In the rows, zero is written as 128.
Known rows:
klaskabru: [160 113 148 169 116 114 144 110 155 131  61 114 167 119 137 100 134 196
 132 107 128 117 128 108 152 159 122 133 144  99  49 132 151 132 152 101
 153  85 153 123 137 122 130]
klagror: [176 101 120 144 144 124 150 123 133 120  93 131 167 138 159 127 151 177
 121 112 102 127 124  97 165 186  96 107 120 106  76 135 156 159 126 103
 104 100 136 112 132 127 115]
flodu: [170 110 122 150 137 120 128  91 156 133  98 120 171 142 162  93 129 153
 144  88 111 126 128  80 174 196 132  83 112 104  81 115 175 142 138  99
 113  85 153  89 133 112 130]
skipi: [163 102 134 143 120 128 154 121 131 122  91 124 148 131 143 132 124 166
 134 105 104 120 117 109 138 195 112 134 139  99  61 135 148 161 124 106
 130  98 141 106 127 126 113]
barerus: [167 130 147 172  93 112 167  94 137 133  46 105 169 111 149 108 140 216
 115 127 134 119 126  92 165 156 101 117 141  95  46 129 111 135 180 100
 143  81 150 151 148 141 114]
ladabas: [160 105 117 152 134 121 154 131 130 124 107 139 170 140 155 140 127 186
 126 101 128 133 114  77 128 146 112 106 131 113  65 129 166 152 135 106
 102 106 135  97 140 141 117]
pagrin: [163 131 127 161 104 129 159  90 135 149  59 123 167 118 149 114 131 184
 129 109 129 125 126  86 168 191 103 102 130  99  61 114 117 163 175  95
 124  95 160 124 157 132 106]
rapas: [166 102 129 136 133 125 142 121 136 116  90 125 165 137 153 131 139 165
 120 111 101 123 121 104 153 182 102 121 131 102  69 133 156 147 119 106
 112  92 144 118 125 127 120]
drizovum: [189 110 134 157 131 113 168 132 123 135  92 120 154 135 152 113 139 167
 127 106 111 121 133  79 163 192 110  98 110  90  67 130 138 146 148 116
 115 108 128 126 136 140 104]
migru: [169 102 139 153 133 122 147 128 139 127  89 115 150 133 140 117 118 162
 139 102 111 118 123 102 144 184 124 124 130 101  65 136 160 145 127 111
 134  99 137 106 122 124 119]
pibro: [182 101 147 115 179 115 130 110 162 117  97 156 198 166 128 114 103 177
 168  80 110 142  84  78 169 109  96 100 126 134 114 104 111 181 114 150
 136  87 140 162 149 138  95]
miklak: [165  95 140 155 132 125 166 137 132 136  93 139 149 150 154 128 148 184
 145  96 122 118 134 115 167 194 100 119 123  99  80 127 150 161 125 109
 130 118 127 117 146 132 116]
lisam: [168  93 133 141 138 121 138 121 143 118  97 122 162 138 154 123 134 163
 132 107 101 120 126  98 156 182 110 118 124 104  67 133 164 138 121 106
 116  92 146 112 119 124 126]
kagri: [158  92 145 139 115 131 167 128 128 142  91 132 139 159 153 140 136 184
 154 106 130 117 135 125 159 201 108 115 136 101  77 125 155 158 116 106
 133 108 142 114 148 130 128]
dovik: [162  90 137 145 146 122 146 121 139 105 100 133 149 138 143 126 128 162
 135 104 110 115 129  98 141 183 128 120 129 102  62 127 170 138 136 109
 128  90 152 107 125 140 119]
belas: [156 123 149 197 136 113 142  78 175 107  42 124 194 106 149  76 157 235
 117 115 145 121 132 101 163 122 115 132 139 112  35 123 156 116 187  92
 157  77 153 131 145 138 131]
trobrer: [166 100 133 142 137 128 156 129 139 126 103 131 165 150 170 117 154 167
 135 106 102 107 151 110 186 204 107  97 107 102  85 118 161 146 130 107
 120 103 134 122 138 131 121]
rume: [162  96 117 151 126 110 142 139 129 140 109 123 177 143 165 135 126 181
 115 104 126 132 114  74 129 142 111 102 132 109  72 136 186 136 118  98
 101 104 132  93 126 121 135]
roren: [180  99 134 157 164 109 145 145 140 129 100 142 157 127 136 102 141 159
 130  98 117 109 139  71 157 175 114 107  94 102  70 110 164 128 160 100
 115 119 145 120 133 153 117]
stodran: [216  93 156 136 150 113 167 100 128 123  69 149  92 158 117 132 142 188
 158 123 170 160 109  73 177 250  86 106 131  85  67 135 159 163 140  93
  47  90 199 121 141 136 106]
pidre: [157 118 121 147  89 105 167 148 102 173 106 107 153 139 153 150  97 175
 119 115 132 128 106  53  96 144 119  99 141  99  66 129 153 128 136  97
 105 106 139 106 134 139 122]

Facts:
stiskava {Λ=druma, σ=dibuk nanum, η=bilon, μ=a}
voru {σ=letok, η=rume, μ=b}
ridubik {Λ=fludo, η=nipigan, μ=b}
klemis {Λ=telidren, σ=dafal, η=tagrum, μ=a}
votridrok {Λ=pegofli, σ=voru, η=rapas, μ=b}
migru {Λ=lisam, η=ploplun, μ=a}
flegun {Λ=klogris, η=tetik, μ=a}
kade {η=seku, μ=a}
tedraril {σ=flodu, η=pedam, μ=a}
meflis {Λ=duvar, η=grilal, μ=b}
sisin {Λ=dafal, σ=trodru, η=flibi, μ=a}
kluto {Λ=lesik, η=balol}
mibru {η=flodu, μ=a}
bivu {Λ=stuke, σ=festi stusoskas, η=favi, μ=b}
fabin {Λ=dragro, η=pefle}
groflu {σ=levolim tedraril, η=ploplun}
seku {σ=dimoda}
plokur {Λ=kagri, σ=grigrizim, η=doror, μ=b}
sotek {Λ=ridubik, η=nipigan}
nevul {σ=rosteskil, η=biplos, μ=a}
pefim {η=butra, μ=a}
trolal {η=merun, μ=b}
trazinur {Λ=taflun, σ=brobun, η=fabin, μ=b}
dite {Λ=zegrok, σ=bilon, η=pefle, μ=a}
fodrin {Λ=nitrok, η=grilal, μ=a}
tapo {Λ=fidas, σ=klaru, η=doror, μ=a}
brepegol {Λ=rogali, η=tetik, μ=b}
trideses {Λ=ladabas, σ=belas, η=pedam, μ=a}
rikun {Λ=kliflam, η=grupler, μ=b}
kazul {Λ=vutun, σ=flestas dafal, η=zoflo, μ=a}
flodu {Λ=vekladrus, σ=dudrer, η=bradritru}
vazodral {Λ=gebel, η=kluto, μ=a}
miklak {σ=musirok, η=rutrir, μ=a}
drizovum {η=lisam, μ=a}
bruzu {σ=dudrer, η=sotek}
dadruklur {Λ=drekladram, σ=flodu, η=kluto, μ=b}
fogros {Λ=pidre, σ=meflis, η=rume, μ=a}
roren {Λ=brobun, η=rapas, μ=b}
lesik {η=balol, μ=a}
pogin {Λ=fogros, η=rume, μ=a}
kuves {Λ=fleskun, σ=plokur, η=grilal, μ=a}
pedam {σ=semu belas}
pidre {Λ=stagrar, σ=difum, η=rume, μ=a}
zegrok {Λ=pagrin, σ=flustem, η=pefle, μ=a}
musirok {Λ=lagri, σ=grigrizim, η=sagri, μ=b}
zukli {Λ=flodu, η=bradritru, μ=b}
zomo {Λ=bruzu, σ=tedraril, η=sotek, μ=a}
luskufla {Λ=nevul, σ=nanum terun, η=biplos, μ=b}
rafo {Λ=nutan, η=bradritru, μ=a}
dibuk {Λ=barerus, η=dragro, μ=b}
taflun {σ=tabro, η=fabin, μ=a}
starul {Λ=pefim, η=butra}
tuses {Λ=sugro, η=lisam, μ=b}
tromim {σ=laplom, η=grilal, μ=b}
balol {Λ=klokliklol, σ=tipun, η=brekle}
tubik {σ=sutru, η=stagrok, μ=b}
betrek {Λ=favi, σ=kazul stiskava, η=pefle, μ=b}
logen {Λ=stifem, σ=tubik, η=grilal, μ=b}
zotan {Λ=fadrur, σ=flodu tedraril, η=butra, μ=a}
rume {Λ=mupaklu, η=pedam}
grizol {Λ=lufin, η=tagrum}
flestas {Λ=rikun, η=grupler, μ=a}
zigrigis {η=flubrik, μ=b}
tipun {Λ=tifen, σ=skobri dafal madoplus, η=nutan, μ=b}
fidas {Λ=plokur, η=doror, μ=a}
gunun {Λ=doka, σ=roren, η=rume, μ=b}
vutun {Λ=klugrul, σ=mevon, η=zoflo, μ=a}
mevon {Λ=groflu, η=ploplun, μ=a}
skidol {Λ=nanum, σ=laplom, η=pedam, μ=a}
bilon {Λ=dibuk, η=dragro}
skipi {Λ=ziplukol, σ=trozak dragro, η=lisam, μ=a}
kloso {Λ=grupler, σ=fludo starul, η=skuzam, μ=b}
skidruk {σ=sutru, η=nesor, μ=a}
nanum {Λ=rume, σ=tregezas, η=pedam, μ=a}
festi {Λ=fabin, η=pefle, μ=a}
trobrur {Λ=vebo, σ=gruto, η=butra, μ=b}
nutan {Λ=sigrus, η=bradritru}
greber {Λ=bodrel, η=sodim, μ=a}
zupu {Λ=zopadu, σ=gunun, η=rume, μ=a}
plamo {Λ=stivam, σ=fadrur, η=dragro, μ=b}
stusoskas {Λ=trobrer, η=nipigan, μ=b}
dimoda {Λ=voru, σ=semu, η=rume, μ=a}
grupler {Λ=sagri, σ=ziplukol, η=skuzam}
dragro {Λ=betrek, η=pefle}
biplos {Λ=starul, σ=trodru grigrizim, η=butra}
fludo {Λ=merun, η=nipigan, μ=b}
sigrus {σ=klogris, η=bradritru, μ=b}
drekladram {Λ=vazodral, η=kluto, μ=a}
tusim {Λ=tatil, σ=bonum, η=sodim, μ=b}
mupaklu {Λ=trideses, σ=trobrer plasku, η=pedam, μ=b}
fiflus {Λ=trazinur, σ=zigrigis butra, η=fabin, μ=b}
fafle {Λ=stusoskas, σ=plasku, η=nipigan}
levolim {Λ=trobrur, σ=plasku, η=butra, μ=a}
ladabas {Λ=koso, η=pedam, μ=b}
skobri {Λ=meflis, σ=mibru, η=grilal, μ=a}
duvar {Λ=fodrin, σ=flestas, η=grilal}
stifem {Λ=kuves, η=grilal, μ=a}
tabro {σ=lesik, η=klagror, μ=a}
butra {σ=biplos}
plemas {Λ=nesor, σ=plasku, η=dragro, μ=b}
tesku {Λ=bonum, η=butra, μ=b}
padabrok {Λ=bilon, σ=bradritru, η=dragro, μ=a}
keven {Λ=dadruklur, σ=voru, η=kluto, μ=a}
kliflam {η=grupler, μ=a}
gruto {Λ=skidruk, σ=zigrigis pladun, η=nesor, μ=b}
sefu {σ=sisin, η=fafle, μ=b}
zedre {Λ=miklak, σ=trazinur goski, η=rutrir, μ=a}
sumun {η=bruzu, μ=a}
bodral {Λ=zedre, η=rutrir, μ=b}
mubaper {σ=pegofli, η=ropu, μ=b}
goski {η=tramudom, μ=b}
pibro {η=flibi, μ=b}
tredok {Λ=drizovum, η=lisam, μ=a}
merun {Λ=fafle, η=nipigan}
nesor {Λ=padabrok, σ=trazinur, η=dragro}
stuke {σ=plamo, η=favi, μ=a}
beskel {Λ=flustem, η=trobrer, μ=a}
grigrizim {Λ=grizol, η=tagrum, μ=a}
flibi {σ=kagri, η=trafe}
stagrar {Λ=lubro, σ=gruto, η=rume, μ=a}
stodran {σ=rikun plasku votridrok, η=kluto, μ=b}
rutrir {Λ=mevon, σ=gruto, η=ploplun}
zopadu {Λ=gunun, σ=stagrar, η=rume, μ=b}
klokliklol {σ=stagrar miklak, η=brekle, μ=b}
dritrudes {Λ=stubo, η=flibi, μ=a}
stagrok {Λ=votridrok, η=rapas}
tagrum {Λ=brepegol, η=tetik}
semu {η=doror, μ=b}
pegofli {η=rapas, μ=a}
stubo {Λ=sisin, σ=beskel, η=flibi, μ=b}
sugro {Λ=skipi, η=lisam, μ=a}
laplom {Λ=mibru, η=flodu, μ=b}
saven {Λ=trolal, σ=roren, η=merun, μ=b}
lufin {Λ=klemis, η=tagrum, μ=b}
lagri {η=sagri, μ=a}
difum {Λ=gidu, σ=klogris, η=nesor, μ=b}
sutru {Λ=flagrak, σ=dudrer, η=bilon, μ=a}
trozak {Λ=logen, η=grilal, μ=b}
bodrel {σ=flestas, η=sodim, μ=b}
fadrur {Λ=tesku, η=butra, μ=a}
zoflo {Λ=drizam, σ=bodral, η=rapas}
pagrin {σ=voru tatil, η=pefle, μ=a}
dudrer {η=bilon, μ=a}
trobrer {Λ=flubrik, η=nipigan}
dafal {Λ=pibro, σ=lagri gruto, η=flibi, μ=b}
klagror {η=pomik}
letok {Λ=plasku, σ=gunun klogris, η=groflu, μ=b}
vebo {Λ=biplos, η=butra, μ=a}
druma {Λ=dudrer, η=bilon, μ=a}
nitrok {Λ=trozak, η=grilal, μ=b}
brobun {Λ=stagrok, η=rapas, μ=a}
koso {Λ=tedraril, η=pedam, μ=a}
madoplus {Λ=zupu, σ=ziplukol, η=rume, μ=b}
drizam {Λ=roren, σ=mibru meflis, η=rapas, μ=b}
tramudom {Λ=zomo, η=sotek}
klemos {Λ=flibi, η=trafe, μ=a}
trodru {Λ=rosteskil, σ=skobri bodral, η=pedam, μ=b}
flustem {η=trobrer, μ=a}
ropu {Λ=sodim, σ=barerus, η=rapas}
flubrik {σ=festi, η=nipigan}
zezu {Λ=terun, η=flibi, μ=b}
pomik {Λ=kade, σ=plasku gruto, η=seku}
ziplukol {Λ=klaru, η=lisam, μ=a}
tregezas {Λ=klagror, σ=flodu, η=pomik, μ=a}
gidu {Λ=gruto, σ=zotan flustem, η=nesor, μ=b}
doka {Λ=dimoda, σ=lesik, η=rume, μ=a}
klugrul {Λ=kerok, σ=tregezas votridrok, η=zoflo, μ=b}
stedra {Λ=luskufla, η=biplos, μ=a}
gebel {Λ=stodran, σ=mibru, η=kluto, μ=a}
plasku {σ=ziplukol, η=groflu, μ=a}
sagri {σ=flodu pogin, η=skuzam}
vekladrus {Λ=rafo, σ=grizol fabin, η=bradritru, μ=a}
trafe {Λ=tagrum, σ=dragro, η=tetik}
telidren {σ=starul, η=tagrum, μ=a}
lubro {Λ=madoplus, σ=stiskava, η=rume, μ=b}
tatil {Λ=greber, σ=sutru, η=sodim, μ=b}
kerok {η=zoflo, μ=a}
fleskun {Λ=tromim, η=grilal, μ=b}
barerus {Λ=plamo, σ=skidol goski difum, η=dragro, μ=a}
tifen {η=nutan, μ=b}
belas {Λ=stiskava, η=bilon, μ=b}
stivam {σ=gunun flestas, η=dragro, μ=a}
sodim {Λ=zoflo, σ=meflis, η=rapas}
pladun {Λ=beskel, σ=roren, η=trobrer, μ=b}
bonum {Λ=levolim, σ=votridrok, η=butra, μ=a}
lisam {Λ=rutrir, η=ploplun}
flagrak {Λ=belas, σ=klogris drizovum, η=bilon, μ=a}
klogris {η=tetik, μ=a}
zadek {Λ=ropu, η=rapas, μ=a}
bradritru {σ=ridubik}
klaskabru {Λ=bivu, η=favi, μ=a}
terun {Λ=dritrudes, σ=vazodral, η=flibi, μ=a}
tubradro {η=starul, μ=a}
zeplen {Λ=sefu, η=fafle, μ=b}
nipigan {σ=flegun}
dovik {Λ=kazul, η=zoflo, μ=b}
rapas {σ=trozak}
rosteskil {Λ=skidol, η=pedam, μ=b}
doror {Λ=pomik, σ=rutrir, η=seku}
favi {Λ=dite, σ=mibru, η=pefle}
kagri {Λ=kludol, σ=trolal grigrizim greber grupler, η=doror, μ=a}
grilal {σ=rume}
rogali {Λ=flegun, η=tetik, μ=b}
kludol {Λ=semu, η=doror, μ=b}
klaru {Λ=tredok, σ=voru tramudom, η=lisam, μ=b}

Rows:
No name comes twice in this set of rows, the named rows included.
[167 111 108 164 117 123 149 110 131 159 107 132 171 140 163 116 123 174
 135  82 137 139 115  77 152 174 124  73 119 104  72 113 160 167 145 106
 108 115 131  77 158 116 122] | tedraril
[143  86 135 145 129 120 146 142 141 128 108 143 153 155 147 142 123 189
 148 100 142 120 123 101 122 144 118 119 137 112  71 122 192 135 120  97
 125 106 151  97 138 140 138] | trodru
[178  94 132 158 143 119 145 148 140 151  91 142 164 131 136 110 146 172
 137  88 124 118 134  95 159 186  94 124 107 102  78 120 149 154 136 104
 125 132 139 115 143 137 114] | lagri
[141  99 110 144 125 114 144 151 118 160 110 149 161 136 144 157 117 188
 126 100 144 126 114  65 104 141  99 107 135 115  75 118 173 141 138  80
  98 126 154  96 146 147 130] | zopadu
[158 135 156 179 115 101 151  88 163 124  40 108 172 101 143  88 142 222
 119 132 145 108 138  75 160 132 120 120 130 102  39 113 137  98 203  85
 149  70 173 159 140 153 131] | difum
[153 128 147 163 107 113 142  90 154 123  45 106 177 112 151 108 141 215
 115 138 125 115 127 101 162 144 103 130 144 104  49 127 142 122 165  87
 142  68 164 148 136 128 132] | nesor
[160 117 140 180 129 126 149  81 155 106  52 133 185 115 153 104 155 225
 118 114 134 127 125  97 166 144 105 126 134 113  46 127 144 144 174  96
 137  86 152 128 151 139 121] | plamo
[155 106 127 147 121 141 152  91 139 126  95 126 151 127 156 121 128 142
 145  91  94 112 144 115 175 236 131 102 119  99  71 113 141 170 134 105
 144 100 143  93 143 120 108] | zomo
[156 106 120 133 120 122 140 131 128 132  95 127 170 136 155 149 129 174
 116 113 110 130 110  93 129 160 100 120 141 109  70 137 158 151 119 100
 100  92 147 106 125 121 123] | pedam
[162 112 111 137 130 148 140  84 142 113 100 132 170 130 170 120 142 150
 127  98  80 115 143 113 189 232 111  92 113 104  76 114 140 170 141  98
 118  97 147 101 137 120 107] | bruzu
[161 126 133 175 112 121 143 106 147 155  40 126 181  92 131 104 146 211
 121 115 137 117 131  92 163 166  81 132 129 101  54 120 111 149 187  86
 144 113 166 142 154 136 118] | stivam

The same objects again, as new rows of numbers:
Known rows:
tagrum: [130 149 136 188 135 164 115 136 137 129 149 108 143 121 148 131 137 124
 172 126 130 126 118 145 141 138 135 108 130 136  78 140 122]
druma: [132 149 122 108 134 124 147 118 133 147 129 138 176 136 111 173 111  92
 124 144 110 138 150 139  88  75 167 142 132 102 190 110  73]
gidu: [153 150 110  87 123 144 145 108 129 145 121 114 178 143 130 152 122  86
 100 132 119 132 110 135 107  54 160 136 142 100 157 122  85]
ladabas: [107 132 122  87 142 131 133 130 136 129 123 123 117 139 143 185 136 137
 144 118 147 140 112 131 144 159 129 166 122 120 133 131 191]
stifem: [112 135 130 158 155 129 130 128 134 125 116 131 136 132 108 152 131 144
 138 146 138 136 132 135 132 157 134 143 120 125 133 121 145]
migru: [118 140 126 172 153 136 129 133 134 123 107 127 141 134 118 150 141 150
 145 147 137 130 113 134 128 165 135 146 122 122 138 118 145]
grizol: [141 155 133 181 138 185 117 139 140 129 148 112 133 125 124 109 143 133
 176 133 129 131 127 139 150 145 137 105 131 140  86 153 111]
rutrir: [133 145 132 141 141 106 118 121 131 116 102 116 125 150 134  94 138 123
 148 151 138 120 121 138 146 126  91 117 142 118  90 129  54]
nesor: [142 156 108 122 131 147 133 112 131 144 108 113 184 152 113  95 123  90
 118 157 115 121 125 142  87  66 146 108 150 102 140 124  44]
rosteskil: [107 141 113 114 148 160 135 127 131 127 109 113 130 149 137 163 143 153
 147 136 150 140  91 128 136 175 132 163 120 121 140 128 195]
gruto: [170 164 116  59 122 137 147 104 127 142 118 136 152 163 121 132 130  90
 114 147 118 143 129 126 123  58 141 133 139 102 163 120  28]
biplos: [124 126 123 136 138 104 116 131 141 128 118 135 131 135 138 101 138 109
 123 124 136 116 142 142 135 128 114 117 147 121  73 139 107]
belas: [136 162 111  91 136 189 152 104 131 149 120 115 188 158 110 148 114 109
 130 149 123 140 119 140  91  74 161 134 130 101 169 126  93]
tusim: [134 139 116 140 145 146 131 119 133 121 102 116 138 144 136 126 147 143
 117 135 148 128  93 131 145 139 123 139 133 123 101 133 145]
nitrok: [126 139 127 121 142 147 134 130 140 126 123 121 138 137 144 169 137 133
 149 118 142 131 110 137 137 141 132 145 127 120 116 137 156]
flodu: [140 110 113 135 159 171 114 142 145 111 117  58 132  91  62  86 138 113
 121 136 127 112  80 141 154 113 132 121 147 123 115 178 114]
kazul: [140 132 120 147 143 102 127 137 137 124 104 157 118 135 116 124 157 136
 110 138 133 127 131 122 150 154 130 143 136 126 123 125 117]
seku: [121 137 122 153 148 132 118 126 136 125 107 115 136 135 117  88 138 126
 134 142 138 119 124 143 135 131 111 115 140 121  79 145  99]
tabro: [129 128 128 154 142  83 126 133 133 124 111 139 125 122 133 145 143 123
 106 128 134 127 128 132 144 133 130 145 134 120 116 117 127]
sefu: [127 131 125 121 151 131 132 114 140 122 108 123 134 142 118 109 136 135
 114 132 150 128 127 138 148 132 113 130 131 121  86 146 131]
stivam: [146 145 111 100 132 112 142 115 131 146 121 160 154 144  92 124 131  95
  87 148 113 139 164 125 116  85 162 135 138 111 162 122  66]

Rows:
No name comes twice in this set of rows, the named rows included.
[130 139 124 101 139 132 145 116 134 145 133 120 175 123  91 169 106  90
 116 140 111 137 146 140  95  69 171 142 129 102 195 117  80] | dudrer
[ 97 126 116 117 144 101 128 147 129 124 110 128 117 127 143 207 149 145
 142 132 138 138  96 121 136 191 141 187 122 119 182 102 206] | pogin
[134 151 132 168 143 179 119 140 141 130 142 118 126 125 121 109 139 131
 174 132 130 129 133 140 148 144 132 110 130 136  81 159 107] | tetik
[132 118 115 132 157 166 127 120 135 111 109  59 140 104  88 120 136 132
 103 135 143 126  62 135 158 121 131 141 132 122 119 154 154] | dadruklur
[166 167 142 163 113 149 122 112 118 126 168 118 111 131 148 122 150 131
 131 130 136 156 124 118 209 102 139 117 118 155  72 133 108] | dafal
[120 130 138 139 158 134 122 139 152 121 116 123 138 131 125 119 124 120
 170 123 137 111 143 157 122 139 104 113 139 116  88 153  91] | trobrer
[129 160 142 186 130 189 125 109 123 133 176  99 135 126 136 138 128 143
 144 131 143 157 122 132 182 121 154 116 108 155  71 137 170] | pibro
[152 154 138 186 115 152 119 114 120 129 171 102 135 117 162 142 142 126
 122 115 138 148 105 126 191 105 157 120 121 152  66 125 161] | stubo
[127 111 131 137 155 118 117 134 152 118 111 105 135 116 107  92 127 108
 125 123 136 106 136 154 137 120 104 109 147 116  73 158  83] | bruzu
[149 142 146 124 136  81 117 128 133 109 109 104 118 137 151 123 137 103
 167 140 134 119 113 142 155 106  82 121 141 115 105 121  21] | pomik
[155 168 134 192 125 215 126 127 128 129 170 107 130 126 143 143 151 147
 158 126 134 151 100 125 181 135 163 121 114 154  85 147 164] | zezu
[139 157 129 215 130 160 110 122 124 125 145  97 144 127 139  91 144 129
 142 143 133 130 106 134 161 121 138  99 133 145  60 132 121] | trafe

The same objects again, as new rows of numbers:
Known rows:
koso: [119 115 129 156 112 137 143 179 162 134 155 144 147  92 140]
pefim: [131  99 136 150 131 126 137 162 170 124 127 128 120  87 126]
brekle: [121 105 125 133 120 127 131 103 133 129 133 125 132 109 108]
grupler: [127 136 169 122 116 121 161  92 121 124 120 127 130 129 121]
stedra: [141 124 133 142 116 109 129 141 118 144 174 129 130 129  98]
kliflam: [143 106 140 135 121 119 127 143 141 135 176 133 134 140 129]
migru: [142 120 137 144 126 111 124 139 125 145 178 127 130 135 103]
biplos: [108 132 167 130 124 128 151  99 174 119 112 138 111  68 137]
tuses: [128 141 103 136 131 121 126 105 113 150  76 144 128 137 129]
levolim: [140 150 151 131 153 119 153 140 141 103 184 121 130 112 139]
flustem: [172  93 121 135 153 114 152 133 114 120 191 128 128 123 119]
madoplus: [115 188 122 134 109 156 167 140 132 133  87 171 173 108 192]
fadrur: [153 101 140 136 107 120 133 134 128 144 170 127 131 145 122]
nevul: [124 112 144 127 134 117 116 139 140 132 195 138 140 136 120]
dovik: [128 132 102 134 137 120 123 104 107 150  78 141 127 144 127]
duvar: [105 128 146 134 142 127 116  99 143 118 128 110 157 149 116]
rikun: [145 142 124 129 141 132 144 109  95 126  73 117 139 165 149]
klemis: [102 153 156 106 103 110 131 152 169 107 164 111 123 186 127]
flubrik: [107  93 120 152 151 130 121 102 160 122 117 119 107  73 118]
gebel: [126 135 161 136 136 113 129 129 163 127 192 152 121 107 143]
mupaklu: [ 89 182 125 140 144 145 142 130 122 120  95 155 148 108 177]

Rows:
No name comes twice in this set of rows, the named rows included.
[115 128 177 140 138 125 141 149 175 126 130 133 106  79 137] | kuves
[135 137  97 149 167 141 147 135 132 107  26 102 132 122 151] | votridrok
[ 93 114 106  94  71  99 157 167 120 107 172 116  72 216 120] | terun
[112 156 121 134 162 130 112 102 140 128  79 123 144 166 158] | bodrel
[111 151 167 132 143 111 141  87 131 128 108 124 141 126 103] | balol
[129 143 182 118 146 112 134 129 152 124 178 146 136 105 137] | kagri
[139 163 162 144 100 141 158 164 154 130 173 150 213 154 155] | stagrar
[164 147 141 134 131 127 147  97 144 131  52 113 130 143 157] | zigrigis
[100 145 127  81  52 103 154 160 177 111 165 130  63 172 143] | sisin
[144 132 178 123 129 114 141 126 152 129 166 130 138 142 137] | miklak
[130 140 145 110 134 122 139  94 126 136  77 161 123 148 166] | plokur

